Below are the code and all the weights of a small trained network. Each question names an input and a class and asks about switching units off, where a switched-off unit gives its printed mean instead of its output.

import numpy as np


def w(rows, s, z=0):
    codes = np.array(rows[::2]) - 128.0
    scale = np.full(codes.shape[1], s)
    scale[-1] = z or s
    return codes * scale


def norm(h):
    return h / np.sqrt((h * h).mean(-1, keepdims=True) + 1e-5)


def f(y):
    return y / 2 * (1 + np.tanh(0.7978845608 * (y + 0.044715 * y**3)))


def log_softmax(a):
    a = a - a.max(-1, keepdims=True)
    return a - np.log(np.exp(a).sum(-1, keepdims=True))


def net(x, mask):
    res = np.array(x, float).reshape(1, 6) / 4 @ E
    u = 0
    for l in range(2):
        y = f(norm(res) @ A[l][:, :-1].T + A[l][:, -1])
        res = res + np.where(mask[u : u + 16], y, B[l][:, -1]) @ B[l][:, :-1]
        u += 16
    return log_softmax(norm(res)[-1] @ U[:, :-1].T + U[:, -1])


A, B = {}, {}
E = w([
[140,123,61,166,131],'x0',
[95,72,146,170,112],'x1',
[126,127,125,125,129],'x2',
[50,220,140,174,104],'x3',
[131,125,126,128,130],'x4',
[155,125,104,109,7],'x5',
],0.0015)
A[0] = w([
[42,231,150,143,85,100],'0.n1',
[28,6,161,190,90,49],'0.n2',
[174,244,62,17,178,132],'0.n3',
[126,156,241,74,137,86],'0.n4',
[218,41,150,38,130,151],'0.n5',
[41,201,138,150,111,163],'0.n6',
[143,125,117,126,63,10],'0.n7',
[118,132,253,49,101,142],'0.n8',
[60,173,148,148,183,136],'0.n9',
[188,152,19,207,122,125],'0.n10',
[105,127,121,159,238,165],'0.n11',
[151,117,126,141,6,124],'0.n12',
[200,254,93,30,155,106],'0.n13',
[101,147,96,122,3,6],'0.n14',
[171,121,39,233,150,223],'0.n15',
[112,88,131,160,128,165],'0.n16',
],0.0034,0.0017)
B[0] = w([
[170,71,42,172,167,218],'0.n1',
[59,50,246,163,54,171],'0.n2',
[61,15,232,189,89,193],'0.n3',
[51,101,46,85,151,149],'0.n4',
[173,53,46,196,190,247],'0.n5',
[184,66,84,165,162,224],'0.n6',
[146,163,155,102,151,95],'0.n7',
[57,117,5,76,163,198],'0.n8',
[194,103,112,112,156,183],'0.n9',
[65,78,80,57,144,168],'0.n10',
[159,131,188,43,146,198],'0.n11',
[142,131,173,67,183,201],'0.n12',
[53,41,200,194,60,182],'0.n13',
[181,140,169,97,188,150],'0.n14',
[53,113,134,36,161,222],'0.n15',
[116,113,176,104,145,160],'0.n16',
],0.003,0.0015)
A[1] = w([
[109,108,75,104,41,31],'1.n1',
[107,93,147,94,145,205],'1.n2',
[145,161,207,188,154,2],'1.n3',
[59,250,111,225,119,79],'1.n4',
[27,170,207,80,72,86],'1.n5',
[102,154,192,147,218,129],'1.n6',
[113,238,82,231,122,4],'1.n7',
[53,204,150,192,157,78],'1.n8',
[253,102,73,242,132,69],'1.n9',
[147,74,54,161,30,159],'1.n10',
[182,89,160,35,113,181],'1.n11',
[37,121,33,83,132,80],'1.n12',
[104,109,111,138,127,76],'1.n13',
[205,117,108,87,29,62],'1.n14',
[198,154,144,75,16,43],'1.n15',
[102,98,124,99,129,141],'1.n16',
],0.0035,0.0024)
B[1] = w([
[110,83,130,52,189,105],'1.n1',
[142,189,107,149,104,255],'1.n2',
[75,131,124,76,169,56],'1.n3',
[161,2,88,146,134,89],'1.n4',
[157,54,91,200,172,108],'1.n5',
[174,171,170,86,121,163],'1.n6',
[167,61,51,155,210,72],'1.n7',
[155,39,156,85,156,93],'1.n8',
[143,176,83,201,162,152],'1.n9',
[108,154,204,131,189,236],'1.n10',
[107,150,91,186,148,228],'1.n11',
[77,173,71,51,97,169],'1.n12',
[127,122,146,94,144,120],'1.n13',
[120,136,182,112,192,114],'1.n14',
[155,152,181,76,199,88],'1.n15',
[132,158,97,133,110,184],'1.n16',
],0.0039,0.0017)
U = w([
[245,11,29,238,251,174],'0',
[217,237,254,21,247,181],'1',
[27,13,247,228,31,99],'2',
[113,223,102,187,73,225],'3',
[108,217,109,187,64,214],'4',
[25,149,34,5,85,97],'5',
[248,68,126,48,22,2],'6',
],0.0061,0.0057)

Each question gives the input, the list of numbers given to net, and the class t.
The units are the neurons (one row each of A and B). Each row of codes is followed by its name. A weight is (code - 128) times the scale printed after its matrix; where a second scale follows, it is the last column's (A, B and U).
mask holds one flag per neuron, layer by layer. A switched-off neuron (its flag False) gives its mean, the last column of its row in B, instead of its output. The means were averaged over made-up inputs and are rounded, as every weight is.
A unit's drop is (log p(t) with every unit on - log p(t) with that unit switched off) / (log p(t) with every unit on - log p(t) with every unit switched off).
The circuit of an input: a set's keep is (log p(t) with only the set's units on - log p(t) with every unit switched off) / (log p(t) with every unit on - log p(t) with every unit switched off). Starting from the 12 units with the biggest drops (on a tie, the unit counted first), units are removed one at a time, each time the one whose removal leaves the highest keep (on an exact tie, the one counted first), for as long as the keep stays at least 0.8.
units of the circuit, in order: the units of the circuit, biggest drop first
unit that matters most: the unit with the biggest drop
top k neurons: the k neurons with the biggest drops, biggest first
k most important neurons of layer l: the k neurons of layer l with the biggest drops, biggest first
input [5,-8,-1,-6,-1,-6], class 2: top 3 neurons : [0.n3; 0.n13; 0.n1]
input [-6,4,-5,8,1,8], class 0: top 3 neurons : [1.n4; 0.n11; 1.n7]
input [7,-5,3,-6,-1,-8], class 1: 3 most important neurons of layer 0 : [0.n11; 0.n1; 0.n6]
input [-5,-2,6,-6,6,2], class 0: unit that matters most : 0.n5
input [-5,4,6,2,-4,6], class 1: 2 most important neurons of layer 1 : [1.n15; 1.n14]
input [-4,7,-3,5,0,-8], class 1: units of the circuit, in order : [1.n6; 0.n11]
input [-1,3,2,0,1,-5], class 1: 3 most important neurons of layer 0 : [0.n13; 0.n10; 0.n3]
input [1,-8,-7,-7,-2,2], class 2: units of the circuit, in order : [0.n3; 0.n13]
input [-8,-3,2,0,4,-7], class 5: units of the circuit, in order : [0.n4; 0.n8]
input [-5,-2,0,-4,-8,8], class 1: units of the circuit, in order : [1.n14; 1.n15]
input [8,1,6,6,-2,3], class 5: units of the circuit, in order : [0.n10; 0.n15; 1.n12]
input [-2,-3,8,-5,-2,2], class 3: 3 most important neurons of layer 0 : [0.n6; 0.n1; 0.n9]
input [-1,-1,-7,-4,-7,3], class 3: units of the circuit, in order : [0.n6; 0.n9; 1.n8]
input [-7,5,0,-2,5,8], class 1: 2 most important neurons of layer 0 : [0.n3; 0.n15]
input [6,5,4,-2,4,2], class 5: units of the circuit, in order : [0.n15; 1.n12]
input [-7,3,6,-7,-7,6], class 0: units of the circuit, in order : [0.n5]
input [-2,-7,1,2,6,6], class 2: units of the circuit, in order : [0.n13; 0.n3]
input [1,-7,7,-4,3,4], class 2: units of the circuit, in order : [0.n3; 0.n13]
input [-8,-2,-1,7,7,6], class 5: top 2 neurons : [0.n8; 0.n4]
input [-1,-7,2,3,-5,2], class 2: unit that matters most : 0.n13
input [-6,-7,-3,0,6,-2], class 2: top 2 neurons : [0.n3; 0.n13]
